Below is a small trained network, with its code and all its weights. Each question gives an input and a class and asks what happens when units are switched off, that is, made to give their printed mean instead of their output.

import numpy as np


def w(rows, s, z=0):
    codes = np.array(rows[::2]) - 128.0
    scale = np.full(codes.shape[1], s)
    scale[-1] = z or s
    return codes * scale


def f(y):
    return np.maximum(y, 0)


def log_softmax(a):
    a = a - a.max(-1, keepdims=True)
    return a - np.log(np.exp(a).sum(-1, keepdims=True))


def net(x, mask):
    res = np.array(x, float).reshape(1, 3) / 4 @ E
    y = f(res @ A[0][:, :-1].T + A[0][:, -1])
    res = res + np.where(mask, y, B[0][:, -1]) @ B[0][:, :-1]
    return log_softmax(res[-1] @ U[:, :-1].T + U[:, -1])


A, B = {}, {}
E = w([
[31,204,158,126,71,99,115],'x0',
[84,101,168,105,127,224,195],'x1',
[190,174,176,179,8,182,114],'x2',
],0.013)
A[0] = w([
[162,59,143,161,134,126,129,188],'neuron 1',
[217,134,83,92,163,164,132,91],'neuron 2',
[150,145,89,172,122,55,46,155],'neuron 3',
[208,98,123,90,158,147,137,92],'neuron 4',
[191,137,38,149,136,88,71,82],'neuron 5',
[163,180,135,175,102,146,154,137],'neuron 6',
[144,156,146,117,148,129,144,225],'neuron 7',
[160,127,126,164,63,183,92,117],'neuron 8',
[100,108,94,105,171,113,108,98],'neuron 9',
[247,106,129,129,195,137,187,66],'neuron 10',
[233,115,107,142,143,179,163,114],'neuron 11',
[101,92,107,76,157,96,137,90],'neuron 12',
[109,86,102,109,169,90,173,112],'neuron 13',
[136,139,125,132,132,126,148,250],'neuron 14',
[175,95,145,144,150,125,142,210],'neuron 15',
[22,220,158,111,113,126,150,134],'neuron 16',
[203,150,92,144,141,52,70,95],'neuron 17',
[187,132,186,189,92,174,144,99],'neuron 18',
[89,115,107,98,192,99,162,104],'neuron 19',
[64,90,150,94,120,207,238,116],'neuron 20',
[190,149,182,208,91,152,125,91],'neuron 21',
[176,125,160,179,70,156,76,109],'neuron 22',
[51,197,134,130,94,114,95,128],'neuron 23',
[59,118,96,99,193,85,157,97],'neuron 24',
[133,83,125,134,140,201,169,110],'neuron 25',
[111,74,93,126,192,109,140,127],'neuron 26',
[58,201,160,124,114,91,115,73],'neuron 27',
[106,99,164,97,120,245,232,136],'neuron 28',
],0.012,0.015)
B[0] = w([
[135,114,159,134,144,179,60,207],'neuron 1',
[117,69,226,108,98,129,98,181],'neuron 2',
[166,124,85,187,101,50,163,235],'neuron 3',
[113,69,214,100,89,139,93,179],'neuron 4',
[134,137,151,174,67,44,153,197],'neuron 5',
[104,167,106,80,163,103,125,186],'neuron 6',
[177,159,30,120,159,203,87,225],'neuron 7',
[76,176,116,90,177,121,163,197],'neuron 8',
[98,166,131,104,152,115,152,173],'neuron 9',
[110,95,245,103,80,126,100,198],'neuron 10',
[133,129,203,112,139,134,81,205],'neuron 11',
[67,171,147,101,154,109,178,175],'neuron 12',
[100,176,120,107,131,124,139,189],'neuron 13',
[157,178,58,142,173,190,79,250],'neuron 14',
[179,153,128,100,126,172,60,219],'neuron 15',
[174,106,212,115,102,168,55,251],'neuron 16',
[156,127,116,168,87,46,171,211],'neuron 17',
[81,171,128,92,172,110,171,198],'neuron 18',
[95,175,132,112,144,128,152,199],'neuron 19',
[165,126,102,210,84,46,177,240],'neuron 20',
[95,172,144,91,157,129,187,198],'neuron 21',
[58,172,119,95,175,125,180,201],'neuron 22',
[143,93,202,121,130,148,65,220],'neuron 23',
[85,161,144,87,163,113,151,217],'neuron 24',
[160,110,171,186,65,64,147,180],'neuron 25',
[106,174,118,101,154,131,136,206],'neuron 26',
[130,114,230,120,89,126,84,193],'neuron 27',
[149,158,90,173,99,50,146,251],'neuron 28',
],0.011,0.015)
U = w([
[58,184,127,53,200,118,179,111],'0',
[150,102,226,117,90,142,35,94],'1',
[170,133,100,252,61,38,175,91],'2',
[192,146,27,138,185,210,41,248],'3',
[108,104,109,120,148,153,172,114],'4',
[128,103,58,106,99,177,138,111],'5',
[106,72,140,132,97,163,130,111],'6',
],0.012,0.017)

Each question gives the input, the list of numbers given to net, and the class t.
The units are the neurons (one row each of A and B). Each row of codes is followed by its name. A weight is (code - 128) times the scale printed after its matrix; where a second scale follows, it is the last column's (A, B and U).
mask holds one flag per neuron, in row order. A switched-off neuron (its flag False) gives its mean, the last column of its row in B, instead of its output. The means were averaged over made-up inputs and are rounded, as every weight is.
A unit's drop is (log p(t) with every unit on - log p(t) with that unit switched off) / (log p(t) with every unit on - log p(t) with every unit switched off).
The circuit of an input: a set's keep is (log p(t) with only the set's units on - log p(t) with every unit switched off) / (log p(t) with every unit on - log p(t) with every unit switched off). Starting from the 12 units with the biggest drops (on a tie, the unit counted first), units are removed one at a time, each time the one whose removal leaves the highest keep (on an exact tie, the one counted first), for as long as the keep stays at least 0.8.
units of the circuit, in order: the units of the circuit, biggest drop first
unit that matters most: the unit with the biggest drop
k most important neurons: the k neurons with the biggest drops, biggest first
drop of u: that unit's drop, to one decimal
input [8,4,-6], class 1: units of the circuit, in order : [neuron 16]
input [4,7,5], class 2: 2 most important neurons : [neuron 20; neuron 28]
input [7,7,0], class 1: 4 most important neurons : [neuron 16; neuron 23; neuron 3; neuron 27]
input [0,7,6], class 2: 3 most important neurons : [neuron 28; neuron 20; neuron 25]
input [-3,6,4], class 2: 2 most important neurons : [neuron 28; neuron 20]
input [-7,-5,-6], class 1: 2 most important neurons : [neuron 10; neuron 2]
input [-5,5,-4], class 1: 2 most important neurons : [neuron 3; neuron 10]
input [3,6,5], class 2: 3 most important neurons : [neuron 20; neuron 28; neuron 24]
input [-3,-4,0], class 2: 4 most important neurons : [neuron 16; neuron 5; neuron 17; neuron 3]
input [1,-8,-7], class 2: 3 most important neurons : [neuron 3; neuron 17; neuron 5]
input [2,3,1], class 3: drop of neuron 3 : 0.2
input [-4,6,7], class 0: drop of neuron 18 : 0.1
input [2,7,0], class 2: drop of neuron 22 : 0.0
input [8,6,-3], class 1: unit that matters most : neuron 16
input [3,8,-6], class 2: drop of neuron 20 : 1.0
